Below are the code and all the weights of a small trained network. Each question names an input and a class and asks about switching units off, where a switched-off unit gives its printed mean instead of its output.

import numpy as np


def w(rows, s, z=0):
    codes = np.array(rows[::2]) - 128.0
    scale = np.full(codes.shape[1], s)
    scale[-1] = z or s
    return codes * scale


def norm(h):
    return h / np.sqrt((h * h).mean(-1, keepdims=True) + 1e-5)


def f(y):
    return np.maximum(y, 0)


def log_softmax(a):
    a = a - a.max(-1, keepdims=True)
    return a - np.log(np.exp(a).sum(-1, keepdims=True))


def net(x, mask):
    res = np.array(x, float).reshape(1, 2) / 4 @ E
    u = 0
    for l in range(4):
        y = f(norm(res) @ A[l][:, :-1].T + A[l][:, -1])
        res = res + np.where(mask[u : u + 8], y, B[l][:, -1]) @ B[l][:, :-1]
        u += 8
    return log_softmax(norm(res)[-1] @ U[:, :-1].T + U[:, -1])


A, B = {}, {}
E = w([
[178,179,149,175],'x0',
[11,204,38,179],'x1',
],0.012)
A[0] = w([
[56,90,88,142,3],'L0N0',
[140,55,146,88,117],'L0N1',
[43,207,164,161,157],'L0N2',
[210,161,121,128,111],'L0N3',
[50,81,251,107,217],'L0N4',
[101,153,87,85,53],'L0N5',
[139,211,161,213,54],'L0N6',
[104,63,183,182,68],'L0N7',
],0.011,0.0028)
B[0] = w([
[63,173,61,134,198],'L0N0',
[62,70,138,166,218],'L0N1',
[136,69,110,103,255],'L0N2',
[2,206,223,145,195],'L0N3',
[46,129,104,133,213],'L0N4',
[26,219,7,130,173],'L0N5',
[217,18,107,222,206],'L0N6',
[98,106,143,109,150],'L0N7',
],0.0079,0.0063)
A[1] = w([
[182,196,178,214,2],'L1N0',
[29,189,177,65,88],'L1N1',
[213,125,193,11,132],'L1N2',
[123,102,126,119,143],'L1N3',
[160,83,197,225,197],'L1N4',
[173,210,167,174,171],'L1N5',
[149,113,214,92,169],'L1N6',
[95,118,180,152,117],'L1N7',
],0.011,0.0028)
B[1] = w([
[196,72,88,162,181],'L1N0',
[163,127,185,42,190],'L1N1',
[69,187,121,96,186],'L1N2',
[110,111,150,160,151],'L1N3',
[165,204,135,111,254],'L1N4',
[172,9,88,118,176],'L1N5',
[97,182,129,162,214],'L1N6',
[96,98,160,131,183],'L1N7',
],0.013,0.0073)
A[2] = w([
[191,55,98,207,253],'L2N0',
[237,161,131,28,139],'L2N1',
[108,186,200,82,78],'L2N2',
[170,70,112,218,43],'L2N3',
[57,126,54,177,151],'L2N4',
[98,252,152,45,56],'L2N5',
[82,131,147,129,191],'L2N6',
[118,132,79,254,191],'L2N7',
],0.0077,0.0024)
B[2] = w([
[135,225,74,113,225],'L2N0',
[73,33,2,152,170],'L2N1',
[105,151,220,121,193],'L2N2',
[164,171,99,53,182],'L2N3',
[66,188,224,144,253],'L2N4',
[164,167,216,1,212],'L2N5',
[228,134,165,101,205],'L2N6',
[114,120,252,166,232],'L2N7',
],0.0088,0.005)
A[3] = w([
[38,75,143,91,196],'L3N0',
[71,120,164,32,58],'L3N1',
[125,59,115,125,40],'L3N2',
[118,108,178,79,209],'L3N3',
[139,159,140,206,150],'L3N4',
[105,151,85,57,54],'L3N5',
[110,141,47,174,140],'L3N6',
[147,3,91,75,3],'L3N7',
],0.014,0.0028)
B[3] = w([
[225,120,83,132,246],'L3N0',
[147,173,102,137,254],'L3N1',
[110,16,149,66,137],'L3N2',
[54,126,138,147,215],'L3N3',
[128,66,95,110,185],'L3N4',
[155,153,63,102,167],'L3N5',
[157,56,180,95,166],'L3N6',
[64,3,127,98,145],'L3N7',
],0.012,0.0097)
U = w([
[95,7,117,83,159],'0',
[96,204,40,82,179],'1',
[120,178,236,84,192],'2',
[122,123,141,161,2],'3',
[115,106,153,165,6],'4',
[243,107,108,205,192],'5',
[31,107,115,254,147],'6',
],0.019,0.0093)

Each question gives the input, the list of numbers given to net, and the class t.
The units are the neurons (one row each of A and B). Each row of codes is followed by its name. A weight is (code - 128) times the scale printed after its matrix; where a second scale follows, it is the last column's (A, B and U).
mask holds one flag per neuron, layer by layer. A switched-off neuron (its flag False) gives its mean, the last column of its row in B, instead of its output. The means were averaged over made-up inputs and are rounded, as every weight is.
A unit's drop is (log p(t) with every unit on - log p(t) with that unit switched off) / (log p(t) with every unit on - log p(t) with every unit switched off).
The circuit of an input: a set's keep is (log p(t) with only the set's units on - log p(t) with every unit switched off) / (log p(t) with every unit on - log p(t) with every unit switched off). Starting from the 12 units with the biggest drops (on a tie, the unit counted first), units are removed one at a time, each time the one whose removal leaves the highest keep (on an exact tie, the one counted first), for as long as the keep stays at least 0.8.
units of the circuit, in order: the units of the circuit, biggest drop first
k most important neurons: the k neurons with the biggest drops, biggest first
k most important neurons of layer l: the k neurons of layer l with the biggest drops, biggest first
drop when u is switched off: that unit's drop, to one decimal
input [0,1], class 6: 4 most important neurons of layer 2 : [L2N4, L2N7, L2N5, L2N1]
input [-2,-2], class 0: units of the circuit, in order : [L1N4]
input [0,5], class 6: 2 most important neurons : [L2N4, L1N4]
input [0,4], class 6: units of the circuit, in order : [L1N4, L2N7]
input [2,4], class 6: 4 most important neurons : [L2N4, L2N7, L3N0, L1N5]
input [7,7], class 5: 3 most important neurons : [L0N6, L0N4, L3N3]
input [3,5], class 6: 2 most important neurons : [L2N4, L3N0]
input [4,4], class 5: 3 most important neurons : [L0N6, L0N4, L3N3]
input [0,0], class 0: 3 most important neurons : [L0N1, L0N2, L0N6]
input [0,3], class 6: 2 most important neurons : [L2N4, L1N5]
input [-7,-8], class 2: 2 most important neurons of layer 2 : [L2N1, L2N2]
input [6,8], class 6: 2 most important neurons : [L3N0, L2N4]
input [3,3], class 5: drop when L0N6 is switched off : 1.3
input [3,7], class 6: drop when L3N3 is switched off : 0.0
input [-8,0], class 1: units of the circuit, in order : [L3N1]
input [2,1], class 5: drop when L0N6 is switched off : 1.5
input [2,2], class 5: drop when L0N6 is switched off : 1.3
